Moves between states:
j389: &>j784, $>., §>j531, !>., ~>., ^>j582, %>.
j641: &>., $>j784, §>j734, !>., ~>., ^>j603, %>.
j680: &>j452, $>j746, §>., !>j988, ~>., ^>., %>.
j108: &>j152, $>., §>., !>j531, ~>., ^>j746, %>.
j237: &>j313, $>., §>., !>j172, ~>., ^>., %>j746
j365: &>., $>j610, §>j137, !>., ~>j603, ^>., %>.
j652: &>., $>., §>., !>j767, ~>., ^>j313, %>j152
j609: &>j254, $>j172, §>., !>., ~>., ^>., %>j988
j739: &>., $>., §>., !>., ~>j767, ^>j468, %>j375
j988: &>j129, $>j599, §>j871, !>j680, ~>j217, ^>j450, %>j609
j784: &>j389, $>j641, §>j379, !>j653, ~>j958, ^>j808, %>j672
j734: &>j450, $>j379, §>j641, !>j124, ~>j403, ^>j129, %>j625
j549: &>j610, $>., §>j352, !>., ~>j582, ^>., %>.
j653: &>., $>., §>j152, !>j784, ~>., ^>j557, %>.
j654: &>j599, $>j129, §>j808, !>j242, ~>j490, ^>j379, %>j523
j557: &>j386, $>j447, §>j242, !>j808, ~>j78, ^>j653, %>j511
j732: &>j697, $>j370, §>j78, !>j490, ~>j242, ^>j818, %>j281
j252: &>j375, $>., §>., !>., ~>j531, ^>j352, %>.
j818: &>., $>., §>., !>j375, ~>j152, ^>j732, %>.
j531: &>j379, $>j450, §>j389, !>j108, ~>j252, ^>j599, %>j868
j599: &>j654, $>j988, §>j582, !>j746, ~>j352, ^>j531, %>j172
j379: &>j531, $>j734, §>j784, !>j152, ~>j375, ^>j654, %>j767
j403: &>., $>j375, §>., !>., ~>j734, ^>j137, %>.
j447: &>., $>j557, §>j452, !>j603, ~>., ^>., %>.
j813: &>., $>j468, §>., !>., ~>j254, ^>., %>j137
j649: &>j130, $>j176, §>j523, !>j511, ~>j150, ^>j672, %>j808
j523: &>j172, $>j254, §>j649, !>j313, ~>j468, ^>j767, %>j654
j490: &>j352, $>j137, §>j610, !>j732, ~>j654, ^>j375, %>j468
j313: &>j237, $>j110, §>j511, !>j523, ~>j281, ^>j652, %>j242
j958: &>., $>., §>j375, !>., ~>j784, ^>j610, %>.
j386: &>j557, $>., §>j746, !>j582, ~>., ^>., %>.
j176: &>., $>j649, §>j254, !>., ~>., ^>., %>j603
j868: &>j767, $>., §>., !>., ~>., ^>j172, %>j531
j370: &>., $>j732, §>., !>j137, ~>j452, ^>., %>.
j375: &>j252, $>j403, §>j958, !>j818, ~>j379, ^>j490, %>j739
j78: &>., $>., §>j732, !>j610, ~>j557, ^>., %>.
j871: &>j603, $>j582, §>j988, !>., ~>., ^>., %>.
j610: &>j549, $>j365, §>j490, !>j78, ~>j808, ^>j958, %>j150
j254: &>j609, $>j523, §>j176, !>j110, ~>j813, ^>j625, %>j129
j582: &>j808, $>j871, §>j599, !>j386, ~>j549, ^>j389, %>j130
j152: &>j108, $>j124, §>j653, !>j379, ~>j818, ^>j242, %>j652
j697: &>j732, $>., §>., !>j352, ~>j746, ^>., %>.
j746: &>j242, $>j680, §>j386, !>j599, ~>j697, ^>j108, %>j237
j511: &>., $>., §>j313, !>j649, ~>., ^>., %>j557
j129: &>j988, $>j654, §>j603, !>j452, ~>j137, ^>j734, %>j254
j603: &>j871, $>j808, §>j129, !>j447, ~>j365, ^>j641, %>j176
j110: &>., $>j313, §>., !>j254, ~>., ^>., %>j452
j767: &>j868, $>j625, §>j672, !>j652, ~>j739, ^>j523, %>j379
j468: &>j122, $>j813, §>j150, !>j281, ~>j523, ^>j739, %>j490
j124: &>., $>j152, §>., !>j734, ~>., ^>j452, %>.
j172: &>j523, $>j609, §>j130, !>j237, ~>j122, ^>j868, %>j599
j122: &>j468, $>., §>., !>., ~>j172, ^>., %>j352
j130: &>j649, $>., §>j172, !>., ~>., ^>., %>j582
j217: &>j137, $>j352, §>., !>., ~>j988, ^>., %>.
j242: &>j746, $>j452, §>j557, !>j654, ~>j732, ^>j152, %>j313
j452: &>j680, $>j242, §>j447, !>j129, ~>j370, ^>j124, %>j110
j281: &>., $>., §>., !>j468, ~>j313, ^>., %>j732
j352: &>j490, $>j217, §>j549, !>j697, ~>j599, ^>j252, %>j122
j150: &>., $>., §>j468, !>., ~>j649, ^>., %>j610
j808: &>j582, $>j603, §>j654, !>j557, ~>j610, ^>j784, %>j649
j450: &>j734, $>j531, §>., !>., ~>., ^>j988, %>.
j137: &>j217, $>j490, §>j365, !>j370, ~>j129, ^>j403, %>j813
j625: &>., $>j767, §>., !>., ~>., ^>j254, %>j734
j672: &>., $>., §>j767, !>., ~>., ^>j649, %>j784

The rows follow the links: the fewer symbols apart two states are, the more alike their rows tend to be.

Each row is also shifted at random along 3 hidden directions that mean nothing.

Some states, each with a row of numbers:
j958 [-187, -144, -116, -95, 7, 35, 121, 14, 61, 37, -13, 127, -186, -63, -23, -134, 48, -19, -27, 69, 61, 3, 41, -56, -86, -74, -80, 84, 118, -62, 81, -86, 124, 106, 49, 41, 26, -165, -14, 123, -62, 35, 17, -59, -39, -64, -71, -57, -28, 20]
j641 [134, -132, -271, -51, 5, -74, 49, -23, 108, -100, 33, -62, 36, -1, -43, -95, 64, 36, -105, 52, 98, -193, -14, -32, -96, -123, -67, -32, 95, -1, 58, -59, 97, 93, 18, 125, 43, -15, -189, 83, -108, 107, 62, 88, -42, 36, -47, -161, 110, -44]
j603 [-93, -49, -180, -8, 143, -80, 6, -84, 79, -8, 43, 7, -88, -91, -29, 84, 149, 54, 4, -46, 23, 8, 68, -42, -156, -20, -54, 58, 62, 110, 96, 48, 167, 51, 85, -5, 17, -92, -6, 24, -15, 66, 115, 111, 19, -11, 72, -97, 47, -88]
j122 [-381, 89, 152, -26, -15, 2, -85, 77, -8, -201, 69, 23, 52, 91, 56, -78, -19, 15, 69, 47, -3, 148, 50, -152, 115, 194, 59, -132, -68, 118, 24, 128, -26, -64, -29, 8, -205, -99, 50, 65, 120, -13, -76, 9, 163, -11, 7, -58, 73, 162]
j370 [-97, 37, 93, -56, 26, -41, 134, -102, -50, 161, 38, -2, -107, 11, -35, 39, -173, 26, 17, -39, -116, -78, -126, 144, 37, 36, -15, 58, -27, -11, -41, -71, 45, 8, -175, 9, 152, 60, -26, -80, 71, 204, -48, 31, 128, 107, 11, 80, -39, -2]
j386 [9, -58, 62, -86, 91, 38, -96, -1, -40, -83, 122, -28, 74, 113, 2, 12, -119, -26, 77, -55, -82, -32, 50, 92, 83, -2, 71, 111, -123, -7, -27, 132, 45, -13, -48, -160, -17, -60, -243, -9, 21, 44, 79, 137, -85, -26, -59, -61, -45, 86]
j871 [180, -83, -56, -34, 70, -71, -186, -89, -127, -20, 124, -69, 48, -71, -24, 215, 131, 39, 102, -32, 87, 58, 278, -55, 41, 62, 39, 114, -139, 115, -76, -11, -113, 86, 64, -10, -107, -12, 74, 96, -28, -97, 35, 155, 54, -101, 10, -54, -65, -72]
j152 [-200, 67, -20, 41, -4, 96, 182, 8, -97, 106, -27, 48, -43, 56, -34, -68, -53, -44, -27, -25, 50, -77, -100, 153, 24, -126, -32, 36, -25, -74, -59, 27, 7, 97, -96, -26, 63, 61, -178, -82, -39, -1, 0, -83, -144, 22, -52, 124, 41, 17]
j130 [-182, -58, 43, -46, -7, 98, -180, 52, 78, -89, 167, -47, 31, -18, 81, 52, 27, -119, -44, -3, -46, -5, 70, -130, -15, -27, 80, 81, 76, 5, 73, 70, 54, -12, 106, -21, -100, -235, 23, 36, 33, -21, 22, 121, 16, -132, -56, -130, -36, 74]
j767 [-344, -59, 31, 116, -46, 25, 36, 43, 12, 102, -116, 5, -45, -132, 112, -94, 48, -107, -78, 80, 1, 11, 77, -45, -96, -103, -23, -174, 122, -50, 61, -11, -42, 54, 155, -35, 50, 4, 67, -26, 42, -35, -32, -116, -37, -29, -41, 79, 53, -77]
j124 [-32, -20, -17, 16, -19, -35, 126, -11, -58, 43, 63, -65, 16, 37, 32, 51, -56, 93, -104, -6, 53, -155, -130, 139, 43, -106, 9, -26, 17, -52, -30, 145, -35, 96, 15, -5, 95, 133, -92, -73, 11, 104, 46, -34, -112, 208, 57, 32, 95, -129]
j868 [-205, -1, 14, 43, -56, 30, -114, 48, -47, 70, 39, -22, 28, -52, 112, -60, 120, -205, -126, 95, 8, -59, -42, -114, 49, 10, -30, -6, -11, -69, 78, 65, -199, 15, 121, -59, 10, -29, 35, 72, -6, -93, 4, -41, -46, -55, -94, 3, -26, 70]
j732 [307, 29, 132, -38, -95, 66, 98, 6, -8, 29, -120, 63, 2, 173, -45, -8, -85, 97, 78, -51, -93, -69, -194, 99, 30, -57, -41, 43, -81, -23, -48, -26, 36, -94, -169, -5, 51, 91, -41, -18, 5, -17, -34, -59, 59, 77, 76, 56, -64, 56]
j653 [39, -41, 27, -52, -20, 79, 141, 60, 17, -21, -31, 130, 61, 122, 33, -64, -93, -32, -60, -56, 83, -35, -38, 58, -1, -170, 77, 7, -61, 12, 28, 50, 110, 98, -70, 39, -38, -42, -253, -10, -94, 20, 129, -28, -194, 69, -19, 4, -2, 61]
j739 [-310, 59, -24, 69, -161, 61, 65, 37, 113, 14, -45, 101, -47, 15, 18, -130, -14, 17, -86, 89, 68, 28, -50, -89, -97, -14, -93, -145, 47, 24, -15, 22, 67, 55, 12, 127, 78, -26, -23, 62, -9, 33, -16, -153, 18, 79, -32, 9, 96, 80]
j549 [-122, -2, -14, -72, 76, 4, -51, 29, -98, -47, 94, 108, -72, 40, -39, -38, 19, 85, 170, -51, 21, 322, 160, -40, 58, 121, 86, 91, -85, 183, -65, 120, 45, 15, -48, -34, -258, -91, 86, 126, -17, -125, 51, 55, 155, -60, -50, 10, -14, 25]
j625 [-41, 51, -62, 117, -28, -84, 102, -11, 44, 53, -15, -88, 20, -146, 20, 19, 116, -29, -44, 101, 85, 30, 89, -99, -59, -53, 2, -181, 53, 2, 20, -13, -127, 17, 179, 43, 62, 113, 38, 0, -23, -8, -19, -17, -58, 85, -22, 28, 114, -71]
j697 [-68, -17, 174, -130, -19, 83, -51, 25, -103, 52, 45, -1, -26, 125, -19, -43, -135, -61, -28, -57, -28, -45, -126, 136, 150, 102, 100, 149, -39, -51, -69, -11, 16, -95, -168, -69, 26, -76, -40, 14, 105, 17, -50, 50, 52, 39, 43, 3, -63, 79]
j78 [-4, -92, 72, -24, 55, 147, 110, -12, 43, 113, -9, 152, -70, 51, 9, -26, -153, 34, 158, -52, -68, 34, -27, 51, -35, -62, 28, 202, 40, -77, -79, -67, 157, 0, -165, -38, -11, -37, -45, -47, 91, 68, 35, 30, -87, -20, 23, 23, -86, -32]
j680 [-101, -68, 3, -9, 77, -34, -33, -155, -204, 153, 107, -210, 11, 35, 5, 135, -65, -8, 50, 31, -39, -1, 37, 109, 129, 40, 124, 198, -97, -52, -119, 81, -119, 49, -95, -134, 65, 35, 81, -130, 102, -42, 25, 111, -20, 49, 37, 120, -120, -71]
j734 [68, -13, -228, -35, 14, -151, 117, 28, 28, -152, -49, -35, 28, 24, -4, 35, 96, 15, -204, 97, 146, -142, -91, 32, -36, -3, -55, -198, -44, 70, 83, -3, -36, 26, 47, 115, 63, 108, -122, 76, -52, 101, 6, -120, -95, 117, -11, -43, 227, -93]
j649 [34, 104, 43, 21, 3, 117, -84, 77, 178, -188, 17, 73, 13, -79, 41, -55, -23, -16, 36, -48, -37, 103, 30, -97, -180, -66, -106, -110, 66, 94, 93, 55, 149, -46, 89, 83, -79, -86, -121, -19, 4, 28, 97, 66, -47, -14, 57, -87, 103, -36]
j672 [52, -76, -91, 50, -44, -34, 30, 28, 64, -26, -77, 132, 22, -148, 22, -116, 73, -112, 14, 50, 123, 25, 170, -107, -181, -90, -91, -76, 86, -5, -14, 22, 23, 115, 136, 4, -32, -69, -7, 94, -29, -32, 21, -35, -72, 19, -81, -55, -32, -68]
j281 [56, 148, 148, 114, -61, 71, 75, 54, -42, 224, -111, 95, 71, 32, -28, 5, -218, 75, 96, -1, -116, 111, -13, -1, 2, -6, -12, -40, 10, 2, -123, -9, 47, -11, -86, -72, -56, 127, 64, -80, 143, 30, -69, -82, 58, 61, 58, 183, -31, 16]
j784 [94, -81, -160, 56, 56, 41, 31, -2, -20, -4, -38, 20, -145, -32, -68, -62, 70, -91, 85, 8, 80, 43, 157, 8, -136, -99, -35, -53, 44, 36, 61, -46, 4, 241, 24, 56, -109, -67, -54, 107, -54, -128, 43, -86, -91, -34, -73, 80, -61, -82]

Where do the symbols, taken in turn from left to right, take each start?
Answers are names.
[128, 51, 18, 45, 64, -18, 84, -37, -97, 173, -14, -23, -23, 29, -87, 86, -85, 67, 138, 16, -53, -92, -120, 120, -44, -94, 62, 80, -5, -28, -28, 23, -51, 13, -37, -35, 82, 132, -16, -108, 100, 56, -40, 35, -77, 105, 69, 126, -89, -146]
! ! §: j447
[6, 72, 155, -6, 88, 76, -132, 37, -99, -27, 33, -79, 136, 143, 3, 110, -137, 44, 24, -65, -34, 93, -17, 161, 182, 68, 73, -26, -161, 44, 10, 83, -62, -86, -126, -88, -118, 77, -106, -15, 12, -48, 9, -13, -30, 7, 63, 139, -27, 77]
~ !: j352
[-66, 48, 46, -2, -51, -110, -143, 11, 79, -228, 98, -145, 183, 33, 54, 92, -8, -24, -80, 89, 26, -56, -46, -102, 85, 150, -7, -73, -82, 103, 70, 56, -60, -42, 132, 47, -5, 7, 25, -59, 37, 55, 48, 89, 57, 25, 60, -117, 167, 46]
& $ &: j172
[-342, 95, -19, 102, -49, -96, 14, -53, 171, -106, -26, -83, 58, -64, 39, 9, 28, 102, -40, 63, 6, -32, -146, -26, -76, 69, -124, -253, 0, 15, 115, 27, 67, -135, 196, 68, -4, 67, 2, -118, 118, 146, -24, 137, -32, 1, 146, -104, 235, -111]
§ % !: j447
[434, 48, 145, 151, -160, 18, 91, 81, -123, 162, -213, 53, 140, -23, 1, -41, -61, -112, -21, 75, -41, -53, 84, -10, 57, -99, -22, -33, 44, -54, -37, 11, -206, 113, -102, -83, 113, 160, 13, -31, 12, -207, -53, -97, -72, 80, -39, 253, -69, -12]
^ $: j110
[-278, 15, -19, -97, 13, 59, -145, 26, 1, -129, 83, -34, -70, 110, 24, -44, 17, 35, -63, -66, -12, 66, -41, 15, 142, 151, 105, 18, -125, 36, 80, -33, 47, -111, -42, 43, -52, -45, 32, 65, -95, 45, 0, 9, 104, -25, -4, -133, 99, 161]
! ~: j746
[1, -50, -51, -15, 41, 47, 16, -9, 131, -20, -18, 63, -126, -39, -5, -95, 36, 95, 80, -74, -48, 102, 30, -86, -86, 7, -23, 132, 109, 38, 44, -83, 171, -11, 3, 39, -105, -111, 21, 41, -67, 91, 40, 52, 80, -38, 55, -85, -50, 36]
^ § ~ ~: j375
[-200, 56, -50, 59, 74, 45, 38, 11, 50, -160, 30, 120, -100, 53, -18, 0, 37, 94, 157, -104, 23, 184, 106, 32, -143, -8, -53, -111, 22, 148, 84, -55, 232, 62, 105, -5, -150, -64, -76, 73, -33, 87, 111, 1, -123, -55, -31, -22, 10, -114]
§ & ~: j352
[54, 9, -13, -70, 67, 4, -158, 9, 19, -229, 102, -23, 7, 118, 4, 39, 29, 11, 71, -96, -6, 88, 106, -28, 16, 36, 79, 55, -68, 133, 89, 43, 57, -29, 12, -43, -243, -106, -64, 28, -143, -107, 61, 36, -18, -87, -20, -144, 31, 22]
! & % !: j649
[-38, -26, -106, -110, -158, -82, 143, -12, 76, 4, -9, 82, -175, 78, -41, -72, 59, 10, -75, 12, 65, -75, -71, 22, -30, -15, -134, -67, 23, -93, 30, -105, 9, 79, -30, 108, 76, -26, -10, 159, -154, -15, -41, -241, 60, 20, -131, -4, 84, 33]
! ! &: j252
[-369, 42, 190, 7, -25, 28, -101, -28, 58, -102, 23, -17, 117, -53, 72, -7, 102, -65, -77, 4, 46, 88, 50, -8, 69, 109, 1, -152, -65, 121, 42, 146, -24, -129, 135, -27, -146, -39, 67, -38, 72, -92, 57, -49, -23, -80, -6, -27, 121, 63]
& $ & $: j172
[241, 38, 139, 54, -26, 121, 82, 99, 47, 42, -36, 43, 65, 12, 68, 70, -188, -29, 40, -23, -38, 122, 29, -59, -141, -135, -52, 78, 66, 14, -22, 27, 91, 49, 73, -13, 45, -38, -78, -66, 23, 54, 48, 66, -94, -9, 25, 22, 13, -38]
% ! ~ &: j549
[-118, 50, -86, -104, -1, -27, 36, -65, 36, -11, -5, 64, -86, 2, -104, 59, 102, 194, -16, 11, 44, -8, -148, -68, 33, 99, -87, -76, -47, 71, 14, -127, 31, -61, -15, 119, 2, 70, 9, -1, 18, 132, -38, 11, 142, 91, 110, -122, 127, -14]
~ ^: j734
[103, -30, -14, -108, 91, -104, -151, -40, 20, -170, 93, -173, 74, 30, -2, 152, 148, 104, -44, 17, 62, -94, -40, 81, 151, 160, 35, -45, -141, 81, 106, -40, -64, -99, 63, 25, 17, 25, -48, 12, -70, -37, 22, 108, 94, 5, 73, -98, 74, 77]
! &: j452
